[[ 47  15  -7]
 [ 51  16  -4]
 [ 12   2 -27]
 [  8   0 -30]
 [ 48  15  -6]
 [  8   1 -31]
 [ 17   3 -21]
 [  8  -5 -17]]
->
[[  8  17   8  48   8  12  51  47]
 [ -5   3   1  15   0   2  16  15]
 [-17 -21 -31  -6 -30 -27  -4  -7]]

[[  0 -27  16 -15  -5]
 [-35  -8  11  35 -50]
 [ -6  52  24 -15   1]
 [ 18 -26 -25  -2   5]
 [-32  27 -29  25 -21]
 [-21  11  12   3 -16]
 [ 11  -9 -12  19  14]]
->
[[ 11 -21 -32  18  -6 -35   0]
 [ -9  11  27 -26  52  -8 -27]
 [-12  12 -29 -25  24  11  16]
 [ 19   3  25  -2 -15  35 -15]
 [ 14 -16 -21   5   1 -50  -5]]

[[-24 -21  31  10   3   7  13   1  40   2 -24 -31  45]
 [ 14  -7  12  -5  -2  -8  12   0 -10   5  12 -16  24]
 [-44 -27   0  -6  -2   3  12   1   1  -3  -5  47  19]
 [-44  28  -5   2  -1  -3  -7   2 -23   3  12  40 -11]]
->
[[-44 -44  14 -24]
 [ 28 -27  -7 -21]
 [ -5   0  12  31]
 [  2  -6  -5  10]
 [ -1  -2  -2   3]
 [ -3   3  -8   7]
 [ -7  12  12  13]
 [  2   1   0   1]
 [-23   1 -10  40]
 [  3  -3   5   2]
 [ 12  -5  12 -24]
 [ 40  47 -16 -31]
 [-11  19  24  45]]

[[ 44 -34]
 [-27 -23]
 [ 16  46]
 [-56  12]
 [  1 -46]
 [-13   0]
 [ 44 -11]
 [ 16  35]
 [ 59 -11]]
->
[[ 59  16  44 -13   1 -56  16 -27  44]
 [-11  35 -11   0 -46  12  46 -23 -34]]

[[  5  19  -4   9 -17]
 [ 16  20  -4 -41  -2]
 [ 22  -7  -4 -18  -5]
 [-10  35  28   9 -17]
 [ 16   3  26  -7   7]
 [ -1  -4 -27 -11  16]
 [ 34   6   7  -3  30]
 [ 23 -15  41   4   2]
 [ 25  -9 -46  -7 -14]
 [-29  -6 -10  40   6]
 [-21 -17   2  -9 -15]]
->
[[-21 -29  25  23  34  -1  16 -10  22  16   5]
 [-17  -6  -9 -15   6  -4   3  35  -7  20  19]
 [  2 -10 -46  41   7 -27  26  28  -4  -4  -4]
 [ -9  40  -7   4  -3 -11  -7   9 -18 -41   9]
 [-15   6 -14   2  30  16   7 -17  -5  -2 -17]]

[[-28  21  53 -33  24  41]
 [-25  19  60 -29  26  34]
 [ -1   2   8  -4   1   2]
 [-27  21  55 -30  26  40]
 [ -2   4  13 -10  -1   2]
 [-16  14  61 -21  22  18]]
->
[[-16  -2 -27  -1 -25 -28]
 [ 14   4  21   2  19  21]
 [ 61  13  55   8  60  53]
 [-21 -10 -30  -4 -29 -33]
 [ 22  -1  26   1  26  24]
 [ 18   2  40   2  34  41]]

[[ 33 -20 -23 -27  19 -19  20  10]
 [-16 -12  -3 -15   7  -9  31  18]
 [ 17 -19   3  47  12  -5 -25 -14]
 [ 61 -24 -23  45  21  15 -43 -43]]
->
[[ 61  17 -16  33]
 [-24 -19 -12 -20]
 [-23   3  -3 -23]
 [ 45  47 -15 -27]
 [ 21  12   7  19]
 [ 15  -5  -9 -19]
 [-43 -25  31  20]
 [-43 -14  18  10]]

[[-29  -2 -14 -20  18]
 [ 43  -5 -17 -12 -15]
 [ -2   5  21  23  -6]
 [-18  -3 -17 -22  15]
 [-51   3  10   3  21]
 [ 46  -5 -16  -9 -18]
 [ 48  -4 -14  -7 -19]
 [ 41  -5 -19 -13 -14]
 [ 23  -5 -22 -20  -4]
 [ 47   0   3  11 -24]
 [-34   5  20  16  10]
 [ 38   1   9  16 -22]]
->
[[ 38 -34  47  23  41  48  46 -51 -18  -2  43 -29]
 [  1   5   0  -5  -5  -4  -5   3  -3   5  -5  -2]
 [  9  20   3 -22 -19 -14 -16  10 -17  21 -17 -14]
 [ 16  16  11 -20 -13  -7  -9   3 -22  23 -12 -20]
 [-22  10 -24  -4 -14 -19 -18  21  15  -6 -15  18]]

[[-39 -27  26  -6  16  -5  40  27   8]
 [  2  38 -47  55  -2 -12  35  -7 -33]
 [-31 -17  35 -12  61  24 -27 -49 -10]
 [-10  60 -23 -23  36  -6   9  -3 -19]]
->
[[-10 -31   2 -39]
 [ 60 -17  38 -27]
 [-23  35 -47  26]
 [-23 -12  55  -6]
 [ 36  61  -2  16]
 [ -6  24 -12  -5]
 [  9 -27  35  40]
 [ -3 -49  -7  27]
 [-19 -10 -33   8]]
